Group, then class:
[  1 -18   3 -11  17   3   5   0  -2 -23  -9 -26 -23  31   5  -5 -14  10
  -8 -27  40  -2   1 -17 -23  -2   6   7  -4 -16  -3]	(48):Q599
[ 19 -11   2  -6  24  95  -1  15 -11   2 -24 -20 -34  38 -11  -9  -1  17
   6 -32  23   8   5 -11   4  36   9  14   7  -4 -14]	(51):Q115
[  6 -17   0 -23  -5   6  11   6 -22 -30  -4  -6  -9  22  -7  -3 -15   3
 -27 -28  38   6  -2 -14 -20   4  -3   6   4  -9   1]	(48):Q515
[  8 -17   1 -26  27  -2   6   7 -10 -21  -2 -30 -33  21  -7 -21  -7   3
 -11 -23  46 -11  -3 -12 -11  28   0  19   4  -9  -7]	(48):Q557
[  6 -16   1 -11   7   9   8   7 -13 -42  -9 -22 -22  19  -4   8  -6  10
  -3 -19  21  11  -3  -7 -15  25   4   3   2 -11  -6]	(48):Q515
[ 18   4   6  -3  30 -21  -5  20 -10  28  -8 -23 -28  17  -3 -13 -11   9
  15 -26  14  -7  14   4  16  32  11  12   7  -1 -12]	(51):Q866
[  8   5   5 -11  -8   2   9  -1   0  35 -12   7  10  56  -4  28 -14  14
 -10 -51  22  24   9 -28  14  -4   7   1  -5   9 -33]	(42):Q398
[  5   0  -2  -3 -35 -12  27   6  10  11 -25   6   7  57  10  34   1  15
  -4 -56  16  27   7 -27   4 -17  14   1  -8   5 -32]	(42):Q398
[ 16 -12   8  -5   6  47   7  -4   7 -21  14 -32   2  33  -2  24   8   7
   5 -41  -7  20   0   4 -19  20   5  25   1  -8 -14]	(53):Q324
[  2   3   1  -1 -28  -8  15  -5  -3  10 -30   7   4  50  -4  31   1  12
  -7 -42  17  24   5 -38   1 -19  13 -15  -1  -1 -23]	(42):Q398
[ 27  -9  10   6   3  17   6   5  12 -15   4 -36 -15  42  -8  26  10  14
   1 -50  -2  11   6  -4  -5  37  19  22   4  -4 -33]	(53):Q324
[ 32  -9  11  -4  13  35  -3   2  11  -9  -1 -26  -5  53   6  19  13  14
  18 -33  -7  19   4  15 -12  18  30  27  -5  -4 -17]	(53):Q136
[  3  -2  -1  -5  22 -28   0  18  -7  22 -12 -20 -44  30   6 -12 -11  14
   5 -42  30   4   9 -25  16  35  10  17  -4   5 -25]	(51):Q115
[ 20  -4   1 -14 -17 -19  15  11   7 -16 -19  -9 -11  54  10   2  -4  17
  -5 -39  41   1   8 -19 -15  -3  19   8  -3  -5 -27]	(42):Q540
[ 21  -3  -1  -3 -33  -2  14   4   1 -36 -31   3  -4  37  -7  10  13  13
  -4 -17  20  10   4  -4 -12  -6  19  -8   9  -4 -15]	(42):Q540
[  6 -23   7  -5  21   9   7   3   7 -19  -9 -36 -21  32  12 -19  -9   6
   1 -28  28  -8  -1 -11 -37  -7  15  15  -6 -13   4]	(48):Q599
[ 24  -3   1  -3 -25  -1  10   4  11 -11 -22  -3  -1  50   3  12   9  13
  -2 -28  28   6   8  -5 -13   1  20   5  -2  -3 -32]	(42):Q540
[ 34 -10   8  -3  15  37  -1   8  19 -22   4 -30  -1  57  19  24  -2  18
   8 -32  -5  15   7  16 -22  15  30  23 -10 -14 -27]	(53):Q136
[  6   0  -3  -7 -36  -2  16  -2  -1  -1 -29   4  -4  54  -8  33  10  11
 -16 -49  25  26   7 -25  15  -4  10   1   2  11 -33]	(42):Q853
[ 12  -6   3  -9 -57 -12  23   6   1 -11 -23   2   6  59  -8  32  -1  18
 -14 -61  28  18   9 -29  -6 -20  15  -4   4   1 -40]	(42):Q853
[ 29 -12  11  -2  12  36 -12  11   9 -25  12 -28  -4  25   4   7   4  15
   9 -29 -18  -3  10  18 -11  31  24  27   1  -1 -10]	(53):Q136
[ 17   1   5 -13  36 -12  -9   8  -2  27  -8 -30 -34  34  -8 -14   3  19
  14 -30   9  -1   6  -2   5  27  10  17   2   4 -11]	(51):Q866
[ 11  -3   6  -4  28   0  -4  13  -9  22   2 -20 -27  27   2   1  -2  13
  15 -43   0  16   9  -6  12  35  12  22  -8   0 -11]	(51):Q348
[ 11  -1   1  -5  23 -20  -6  13 -11   0 -13 -12 -37  13  -9 -16  -2   9
   4 -21  19  -1   3  -7   8  37  11  14   7  -1 -13]	(51):Q115
[ 29 -12   7   0  -3  15   4  10  14 -30   2 -32 -13  41   3  16  13   4
   7 -37   6  -1   3   6 -20  15  25  25  -4  -7 -24]	(53):Q41
[ 11   3   5   1  22 -19  -2  13 -18   3  -8 -17 -39   3 -15 -22  10   8
  16 -12   2  -8   4   4   2  62   4  12  10   2  -2]	(51):Q866
[ 17 -11   5   5  23  14  -4   3  -9 -22   0 -22 -19  25 -11  16   9   8
  -1  -6  -4   3   3   4  -6  42  15  10   0 -10 -15]	(53):Q41
[  3  -1   7 -22  49  -6  -5  10   3  58  -7 -20 -14  67  15 -12 -20  22
   9 -52  30   9  19 -17   5  10  21  31  -8   4 -19]	(51):Q348
[  7   1   7  -9 -12   3  17  -5   8  42 -19  -7  12  75   4  39 -14  20
 -11 -76  28  27   8 -40   6 -23  12   3 -10   2 -36]	(42):Q398
[  0 -14   0 -11  13  -3   8   7 -12 -42 -12 -27 -32   7   2 -28  -8  12
  -2 -10  29 -16  -1  -5 -25  12   6   7   8 -13  15]	(48):Q599
[ 24 -14  12   5  31  40  -3   3   3 -21   6 -35  -8  42 -12  30   6  10
   6 -29 -13  20   4   5 -11  33  13  11  -3 -12 -11]	(53):Q324
[ 14  -5   2 -23 -23  -7  21   7  -3  -6 -16   2   1  58   8  12 -18  20
 -15 -47  42   8   2 -20 -11 -12  13  -2   1  -6 -28]	(42):Q540
[ 12  -8   0 -15 -28  -3  18   2  -6 -23 -23 -13  -9  50  -2   8  -4  12
  -9 -48  42   5   2 -22 -24 -18  12   4   5  -6 -17]	(42):Q540
[ 17  -8   3 -17 -23   4  14   4  51  -7 -21  -2   2  64   5  23  -8  18
  -4 -44  29  14   5 -19 -16 -13  16   5  -5  -3 -26]	(42):Q540
[ -9  -2   1   7 -20  -2  22 -12  10  35 -20 -17  -5  83   1  51  -5  16
  -3 -83  28  35   5 -52   8 -10  10   6 -11   4 -44]	(42):Q853
[ -2  -8   0 -18   6   8   8   1   0   3 -16  -1  -2  40  13   9 -20  11
  -2 -25  28  13  -2 -10 -13  -6   5   2 -11  -6  -6]	(48):Q515
[ 33  -8  11  -9  18  26  -1  13   7 -16   4 -34  -6  55  13  12  -7  16
  10 -56   8   9  12   7 -21  18  22  31 -10 -11 -17]	(53):Q136
[ 35 -11   8  -4   7  21   1  12   2 -24  -7 -25  -5  53   4  15   1  18
   1 -40   2  13   7  10 -17  22  24  11   3 -20 -18]	(53):Q136
[ 16  -6   4  15   7  13  -1   7   8 -31   5 -32 -14  16 -18  20  12   9
   8 -29 -19   3   5   7 -12  36  10  12   6 -10 -11]	(53):Q41
[ 11   5   8 -10 -40  -1  22   3  -2  -1 -23  -2  13  50 -13  37   2  29
  -6 -76   9  25   7 -26 -10 -13   9  -6   7   0 -24]	(42):Q398
[ 20   8  -1  -5 -31   9  10   1  -1  10 -28  20  13  59  -1  36   6  16
  -9 -32  14  28  13 -18   5  -6  22  -9   0   0 -23]	(42):Q398
[  1  -5  -2   7  36 -21  -2  11 -16  -1 -16 -25 -44  13  -8 -20  -1   7
  10 -14  15 -11 -23  -7   2  29   5   8   8  -2   1]	(51):Q115
[ 21 -15   8  12   3  25  -1   4   3 -52  -4 -29 -13  25 -29  29  16  15
   8 -28 -19  19   4  14 -14  33  14   5   3 -11  -9]	(53):Q324
[ -1 -17   4  -2  26 -10  12   0   7  -2 -12 -45 -37  42   5  -4 -19  11
  -2 -45  40 -27   4 -31 -23   5   4  13  -3 -15 -14]	(48):Q599
[ 18 -15   4   6  27  14   2   4   9 -21   0 -38 -23  39   4   5   0  11
   8 -32   4   9   1   2 -12  35  18  25  -3 -12 -13]	(53):Q41
[ 21 -13   9  13  17  35  -1  14   0 -54  20 -32 -13   2  -8  13  10   8
  19 -26 -31   8   5  20  -4  43   4  17  -3 -13  -2]	(53):Q324
[ 16 -21  12   6  25  28  -1   9  18 -36   7 -43 -22  41  16  21  -4  15
   4 -29   7   3   1   0 -21  30  21  29 -10 -10 -16]	(53):Q41
[ 20   6   1  -1  46 -19 -10   9  -5  37 -36 -13 -36  47   3 -20   0  18
  18 -10  20  -1   9   5   9  12  19  10   2   8  -8]	(51):Q348
[  1  -7  -2  -6  46 -17 -24   5 -12  17 -18 -23 -45  21   1 -29  -8   9
   7 -20  34  -8   1 -17   2  22   3  15  -2   4  -1]	(51):Q115
[  8 -16  -2 -17   2  12   8   0  -9 -13 -11 -18 -18  45  -7  10 -12  10
  -8 -32  37  10  -1 -13 -14  12   5  15   2  -5 -16]	(48):Q515
[ 19  -7   0  13   4  14  -4  23   7 -37  -3 -17  -9   7  11  19   9  12
  13 -18 -10  11   5  10  -2  34  16  17 -12  -7 -16]	(53):Q41
[ 18 -24   6 -13  10  42  -3   2   1 -43  20 -20  -6  31   3  19   3   7
  -6 -24  15  16   0   9 -14  31  12  22   1 -12 -15]	(53):Q324
[ 14  -4   5  -8   6  17   0   9  -9 -26   8 -13   3   4  -3   0  -1   3
   4 -25  -6   7   1  13 -15  11   4  18   3  -4   4]	(53):Q136
[ 16   3  -3 -10 -46 -10  21   6  -3   8 -15   4   1  41  -1  18   9   9
 -10 -47  24  21   7 -23  10  -5   3   8   1   4 -37]	(42):Q853

Group, then class:
[ -1   7 -15   8  -1  12   2  10  -3 -11 -12  12   5  -5  31 -13  13 -19
 -28  -2 -15   4   1 -20  10  30  13  -3   5  -3 -12]	Q729:Q145
[ -9  10  -7  15  -2 -20 -16  14  13 -13 -13  15  -4  17  28  -5  31  -7
 -35 -10 -26  -2 -25  -5   4  -6  17 -14  48   3  23]	Q729:Q858
[ 10   6 -13   3   0   7  -1   0  11  -7  -5  13  11  -9  12 -10  -6  -5
 -10  -7  -3  -3   6 -12   0   7  16  -4  23  -4  -2]	Q729:Q145
[ 14   1  -8  29   4  19   2   7 -14   2 -22  -6 -25   7  12  15  23  -5
 -30 -11   0   1   7   6  19 -20 -25  -4 -60  21 -10]	Q481:Q241
[ 26   8  -1  20  -1   0   1   7  10   0 -20 -10   9   0   2  11 -12  -7
 -21 -11  -3 -18   1  -5  12 -43   2  -3   7  10  -6]	Q481:Q940
[-24  11 -15  10   3  -4  -1   0   6 -27  -5  17 -19   5  20 -14  14  -9
  -8  -2 -19  11   8  -6   2  26   5  -6  14  -8  29]	Q729:Q858
[-12   6 -16   9   0  -1  -2  18   1  -4 -13  15  17 -15  16 -16  10 -23
 -22  -2 -19  34  18  -7   5  22   5  -3  27  -8   5]	Q729:Q145
[  7  -3 -14  -2  -5  -2  -5  16   9 -32  -3  -1  15  -6  17  -9 -17 -13
   2  -6 -13   0  13 -25   0  15  24 -11  33 -10   9]	Q729:Q145
[  3  -1 -17  50  -3  16  -7  12  -8  -4 -32  -3 -10  -4   5  13  16 -14
 -19 -16   9   2  13   2  15 -28 -28  -7 -45  13   5]	Q481:Q940
[-12  11 -20  14   5   2   7  11   2 -41   1  18  -4  -5  13 -14 -32 -13
 -20   5 -36  12  22 -29   2  17  28   0   4  -6   3]	Q729:Q145
[-17   4 -25  -8   4  13   1  11   4 -30   5  25  12   3  29 -23  -7 -23
 -23   1 -31  16  18 -19  -8  32  18  -2  53  -8   7]	Q729:Q766
[-18  24 -27  15  -1   5   7   0  10  -8 -12   6  13 -14   5 -10 -28 -14
 -26  -3 -29  -2  11 -16   3   8  26  -5  16 -12  13]	Q729:Q145
[ -7   7 -21  44  10  22   3 -12 -13  -8 -13  13 -37  -6   5  16  20 -10
 -18  10   0  12 -12   2   9 -20 -37  -3 -33  12  -3]	Q481:Q940

Group and class of each row:
[-34  -8  48 -13   1   0  10 -10  45  12  49  -2  40 -11   4 -15  -9  -7
  21  -2  -8 -22  14 -12   4  46 -43 -26 -24   0   9]	(47):Q18
[-22  29  53  -1  15   2 -17  -7  77  -8  43  -2  58  -6 -10 -17   2   6
  18  -4  -5  -9  10  -1  30  27 -25 -15 -10  -1   8]	(47):Q18
[ -35   -1   16   33   -1  -37   -3    1  -69   16    2  -19   36  -29
   -7  -10   -5   40   27   -4   34  -13  -26  -18   20  -14 -120  -10
   38  -15    0]	(54):Q389
[-10   6  10   9  31 -21   4 -18  16  21   3  24  20 -32  -8 -13  -3  -8
  -8  -4  -3 -11  -2 -22   7   7 -48   1  57   0   0]	(52):Q201
[-23  28  50   7   0 -23   4 -21  74   9  31 -11  54 -38   4 -13 -23  48
  35  -5  -9  -5 -12 -10  -6  39 -60  19 -19 -28   0]	(47):Q625
[-24  20  12  34  -7 -36  17 -16 -29  -7  -8  22  36 -44 -17 -17 -11  13
 -19  -5   3  14  -4 -23 -13  -5 -37  16  -7   7 -11]	(52):Q201
[-33 -18  17  14 -51 -17   2 -19   8  30   1  23  57 -36  12  -3 -19   2
  11   9  -9  13  -3 -25  15 -24 -36 -20  11 -41  -7]	(52):Q657
[ -5   3  28  32 -14 -19 -20 -28 -26  26 -16   1  32 -24  -1 -13  -7   0
 -13  -1  -6  -6  -3 -33  -2 -55 -30 -19  33 -35   0]	(52):Q748
[-34  -3  57   6   3 -14 -18  -4  44   7  20  10  38 -27  -7 -25 -12 -20
  19  -7  -8 -20 -11 -14  21  31 -43 -17   2   0   2]	(47):Q18
[-27  19   8   2  32 -13 -13  11  35   0  23 -15  37 -33   6 -18  -5  42
   0  -8 -14 -23  12 -24   8  24  -1   3 -21 -26   2]	(47):Q625
[  0   8  63  10  -5  -1 -16  -6  28  -6  29 -29  11 -37   1 -32 -21  26
  35   9 -15 -10 -23  -7  10  37 -53   0 -20  18  -5]	(47):Q980
[-28  36  25  -1  28 -13   4 -18  17  18   9  12  52 -20 -14  -7  -2  12
  -4  33  -4  15  44   6  22 -42 -35  -4  44   8  -6]	(52):Q657
[-40  20  18  12  31 -36   1 -25  -7   3  -2   5  50 -36 -16   6  -4  10
  24 -12   7 -14   3 -24 -13  16 -36  23 -13  -9  13]	(52):Q201
[ -7  31  40  12  18 -17   3 -11  46  -9  16   4  53 -23  -2  -9 -13  20
  -6   6   0   2   8  -8  31  28 -27 -18   4  -6   3]	(47):Q625
[-28   7  24  20  -8 -31 -19  19 -28   0  18  23  32 -22 -16  -2 -12  12
   8  -1  10   7 -42  -4  11 -12 -53   7  -2  25   4]	(54):Q352
[-28  10  20  23 -41  -4  -2  -9 -18  11  -6 -15  36 -27  -3 -19  -6  19
  40 -17  -9   4 -39  -6  -4  -4 -85  -9 -15   8   6]	(54):Q328
[-36  22  -6  14  42 -34   6 -23  -5   8  -6  22  70 -55 -17  -3 -13  26
 -22   9   7  -9  38 -41   4 -55 -31 -11  42  11   9]	(52):Q657
[-34  15 -10  36  16 -26 -11 -27 -28  38  16  -7  25 -23  49 -11  -1  19
  -8 -12  -2   2  18 -26  -5 -33 -30   6  42 -11   4]	(52):Q748
[ -16   33   44    7   -1  -19   12   -9  -21   11    3  -55   63  -33
  -17   -7   23   53    5   -3   20   -4  -12  -16   -1  -26 -109   -1
  -11   25   15]	(54):Q328
[-35   8  27  23   6 -19  -9 -37  -7  46 -16   8  53 -30   2 -16  -4 -18
   9 -21  -3  -4 -21  -8 -18 -17 -59  17  68  17  16]	(52):Q201
[-15   2  27   3   6 -14   3  -9 -39  10  16 -16  64 -31   0  -9 -23  39
  15  11  10   7  -2 -23  -8 -29 -89 -13   0   7   9]	(54):Q389
[-12   3  44  -3  11   2 -10   0  65   9  30  -8  20 -18  -4 -32  -7  21
  17  -1 -13 -12  -5  -2   4  46 -46 -19  -4  17   9]	(47):Q18
[-43   7  -5   5 -24 -12   5  36  -3  11   4 -18  39 -38 -15   2   2  48
  31  -3  -4   7 -22  -2   8  16 -53 -13 -30  -7  26]	(54):Q328
[ -48   20   39   22  -17  -19  -49    7  -35   14    3    2   39  -35
   -6   -3   -6   35   12  -14    9    3  -43  -11    6  -18 -104    6
    9    0   31]	(54):Q352
[-42   4  30   9 -11   5 -16 -29  27  13 -13  47  48   0  -2  -5   1 -21
 -19  10   8  -2  -8  12   6 -40  15  23  15  14   9]	(52):Q201
[-43  21  22   3  -1  -6  11 -33   1  27   3   5  71 -20   2  -9 -11  12
 -13   0   0 -21  38 -28  -2 -47 -43  -9   5  -6  17]	(52):Q201
[  -3    2   27    1  -27  -19    7   11  -53   20    4    6   29  -28
    2  -24   -3   36   29    2   10    3  -35  -17  -15  -41 -108   12
    8  -20   -4]	(54):Q352
[-22   5  60  13 -34  -2 -42  -6 -17  24  33 -26  33 -24  13 -23  -2  36
  18   3 -18  -8 -37  -3  16 -35 -61  -8  -4  -9  22]	(54):Q352
[  -9   -4   29   25  -30  -22  -13    1  -61    9   11  -25   46  -30
  -21   -5  -10   47   22    0   14   28   -9  -13   28   -7 -125  -44
   24    8   -1]	(54):Q389
[-50  11  28  21   6 -14  10 -35  -5  14   7 -16  63 -18  11  -4 -11  11
   5   6  -3  -2  -4 -10  14  24 -81 -15  14  32  18]	(54):Q328
[ -47   10   38   21  -18  -12    3  -13  -44    5    0   -8   42  -13
  -25    1    0   20   26    3   35    7  -40   21   -4  -17 -113    4
  -25    5   16]	(54):Q352
[-57  23  -6  10  11 -25 -11 -49 -19  35  24   7  89 -36  15   0 -18  -6
 -17   1 -15  -2  39 -31 -19 -19 -46 -14  41 -23  -3]	(52):Q748
[-33  -3  32 124 -32 -17   2 -19   4  28 -10  -3  24 -30   3  -4 -16  -2
   8  -8  -9 -12 -27 -24 -12 -17 -43  10   7 -16  10]	(52):Q748
